Each row has a name. After each piece below comes the name of the row it's from, unless a question asks for something else. Each question is about the rows just above it.

Z: [120 102 142 128]
Y: [160 171 106 116]
N: [119 111 214 175]
M: [162 158 157 125]
J: [158 162 157  96]
K: [131 155  70 127]
H: [129 167 119 175]
X: [155 160 173 115]
B: [153 145 151  90]
The row with [171 106 116] is
Y
Which row holds this, read backwards? [157 162 158]
J
[119 167] is which row, read backwards?
H
Which row holds [160 173]?
X
Which row holds [160 171 106]?
Y
Which row holds this, read backwards? [111 119]
N
[155 160 173]
X

fuba: [153 187 123 143  88 134 191  98 100 145 163 141 167 120 167  72 114 111
  79 154 106 148 106 177 143 109 100 119 149 124  98 176]
rina: [184 167 104 104  80 170 166 134  91 161 189 169 155 189 162 127  96 122
  72 118 105 108  97 173 127 114 182  82 150 120 104 169]
Dom: [154 107 122  97  81 134 189 109 117 173 139 148 155 154 194  75 100 121
  79 147  79 179 184 190 140 129 159 125 155  74 122 121]
vefa: [139 167  92  92 120 125 225  92 116 163 148 102 164 155 157  96  59 131
 120 129  62 138 144 176 174 141  95 130 133 123 113 124]
Which row holds this, read backwards? [106 154]
fuba
[ 80 104] is which row, read backwards?
rina
[125 159] is which row, read backwards?
Dom

Q: [131 114 128  99  86 134  30 106  71  40  77  67  64 104  83 102 132 175
  48  35 113  82 104 112 128 118  71 109 122 100  49  48]
W: [131 114 128  99  86 134  30 106  71  40  77  67  64 104  83 102 132 132
  48  35 113  82 104 112 100 118  71 109 122 100  49  48]
A: [ 86 103  60  84  87  62  95 111 106  87 107 107 105 117 107  89  61  85
  99  87 113 106  86 103 100 118 107  98  97 117  97  92]
[131 114 128  99  86 134  30 106  71  40  77  67  64 104  83 102 132 132
  48  35 113  82 104 112 100 118  71 109 122 100  49  48]
W
Which row holds this, read backwards? [ 71 118 128 112 104  82]
Q

Pelu: [149 113 132 176 127 179 142 138 178 104  78 198 117  86  85 163 108 125
 188  89  95 133  91 139  99 122  89 132  91 151 112 156 139 109 105  54
 141 155 152 125 122 121 135 101 180 166  98 117 107]
nolil: [118 158 115 143 149 108 123  76  97  85  99 121 110 145 128 182 203  92
  37 117 146 115  94 132 133 105 126 116 123  90 191 107 121 137 146  65
 127  89 112 164 117  75 112 127 119 138 169 155 122]
nulo: [119  85 114 132 167 123 133 133 110 102  97 136  81 118  83 137 132 175
 116  83 100 102  96 177 164 100 113 159 128 149 210 173 133  99 112 114
 148 107 142 107 107 123 142 152 198 103 185 136 100]
kesi: [159 140 134 105 124 140 122  78  85  97  88 155  81 133 158  82 185 100
 116 114 131 137 107 176 133  96 165 170 142  99 136 111 112 112 105 149
 127  82 128  78  76 134 150 129 123 138 185  73 170]
tor: [163 141 163  85 150 146 147  88 108 115  53 153 119  97 111 110 108 184
 144 140 126  89 129 147  88 107 149 163 128 142 122 179 162  99 140  97
 145 139 122 164 146  86 137 144 176 165 156 109 150]
bipa: [148 152 104 103 121 172 117 123 130  70  84 201 130 107 134 154 167  72
  95  76 162 101 140 131  95 128  45 128 103  61 134 156 156 148 118 141
 130 146 153 148  81 134 116 137 102 174  94  88 135]
lok: [100  83 121 101 131 108 139 183 161 141 163  85 150 146  96 152  72 184
 109 142 151  84 137  96 147 142 189 107 136 129 187 181 141 153 154 166
 121 153 135 126 158 156 147 164 121 101 100 160  74]
fikif: [141 101 133 105 132 153 106 183 142 135 130 204 143 105 140  82  69 153
 216 120  90 143 105 132 102  95 176 152 102 115  93 181 136 115 119 152
 146 144 158 119  97 139 158 103 167 130 122  80 163]
vita: [117 172 145 176 139 104 104  91 153 131 156  82 116 113 120 150 176  75
  54 132 118 141 133 110 163 141 176  83 109 110 139  92 122 129 147  48
 147  92 113 164 139  72 115 101 117 125 147 164 124]
Which row holds this, read backwards? [ 76  95  72 167 154]
bipa
[146 150  85 163 141 161] is which row, read backwards?
lok
Which row holds this, read backwards? [123 108 149 143 115 158 118]
nolil
Which row holds this, read backwards? [145 110 121  99  85  97  76 123 108 149]
nolil

terun: [ 75 115 114 204]
Dume: [ 75 115 195  92]
Zasav: [ 57 165  92 195]
Which row holds this, read backwards? [204 114]
terun
[ 92 195] is in which row?
Zasav
[ 75 115 195  92]
Dume
[115 195  92]
Dume

Zabat: [148 172  96 100 117  85 133 112 120 166 114 124 116 118  51 132 134  73
 113  99  49 157 139 147  57 150 154 133 113 125  97 193 115 134 166 175
 123 122  77 140 113 113 130 149 105 176 134 120 168 123 112  51 129 153
 184 190 135 117 116 120 124]
Papu: [161  89 161 102 121 169 124  93 143 130 118 149 126 125 179 139 127 126
 107 162 123 119 102 136 141 144  73 144 117 108 109 146  91  83 141 111
 150 140 120 115 170 117 133 130 109 182  85 156 148 163 128  71 117 138
 133 116 116 140 114 128 100]
tefo: [107 164 162 147 169 121  93 124 125 114 121 156 146 100 106 126 139 114
 123  65 108 156 102 108 160 107 166 133 104 101 134 115 157 137 111 120
 118  60 105 166  84 147 104 105 192 151 173 137 130  78 153 173 132 139
 164 116 127 169 132  91 106]
Raza: [148  87 144 146 115 100  99 137 126 111 102 109  93  65 140 104 163 149
 119 184 115  39  98 112 148 151 118 150 122 147  95  99 142 109 168 133
 154 112 170 156 135 115 123 122 103 112 150  79 160  77 134 135 133 113
 162 109 138  90 128 173  62]
Mufal: [148 172  96 100 117  85 133 112 120 166 114 124 116 118  51 132 134  73
 113  99  49 157 139 147  57 150 154 133 113 125  97 193 115 134 166 175
 123 144 185 131 182 120 138 168 105 134 120 176 118 153 141 146 109 153
  68 165 124  66  97  97 123]
[124  93 121 169] is which row, read backwards?
tefo
Which row holds this, read backwards? [176 120 134 105]
Mufal
Which row holds [116 120]?
Zabat
[148 172  96 100 117  85 133 112 120 166 114 124 116 118  51 132 134  73
 113  99  49 157 139 147  57 150 154 133 113 125  97 193 115 134 166 175
 123 122  77 140 113 113 130 149 105 176 134 120 168 123 112  51 129 153
 184 190 135 117 116 120 124] is in which row?
Zabat
[150 140]
Papu
[156 121 114 125] is which row, read backwards?
tefo

Rol: [141 194 116 101 163  60  66 154 141 101 124 109 151  98 160  77 131 104
  89 168 202 102 107 160 147 114 156 168 106 154 136  87  94 131  94 156
 145]
dasi: [ 82 152 152 193 176 189  93 132 109 188 131 143 126 104  98 160 140 146
 147 172 121 124  79 122  66 156  80 114 147  95 150 136 191 131 109 144
  80]
zaf: [173 115 184 109  78 136 170 144 112  86 153 123 143 142 134 173 104 126
 156 138  76 211  81 122 108  71 146 139 169  98 180 124  90 101 165 134
  99]
ziseg: [102 111 103 186 148 136  96 112 160 131 113 132 149 142 132 144 102 160
  83 129  91  77 121  94  89 134 134 164 127  87 138 114 127 173  53 130
 141]
Dev: [173 115 184 109  78 136 170 144 112  86 153 123 143 142 134 173 104 126
 156 138  76 211  80 122 108  71 146 139 169  98 180 124  90 101 165 134
  99]
Nub: [ 64 175 116 179 139 180 102 111 103 186 148 136  93 112 101 171 138 152
 124 165 127  82  99  91  80 155  76  97 139 107 134 141 202 161 110 106
 110]
fem: [192 139  50 149 100 174 219  92 160 131 113 132 149 142 132 144 102 160
  83 129  91  77 121  94 143 113 169 135 136  72 117 111 105 160 141 114
 153]
doko: [173 115 184 109  78 136 170 144 112  86 153 123 143 142 134 173 104 126
 156 138  76 211  80 122 108  71 146 139 169  98 180 124  90 182  76  99
 158]
[141 130  53 173 127 114 138  87 127] is which row, read backwards?
ziseg
Where do [175 116 179 139 180 102 111 103 186 148] appear?
Nub
The row with [173 115 184 109  78 136 170 144 112  86 153 123 143 142 134 173 104 126
 156 138  76 211  80 122 108  71 146 139 169  98 180 124  90 101 165 134
  99] is
Dev
[102 111 103 186 148 136  93 112] is in which row?
Nub

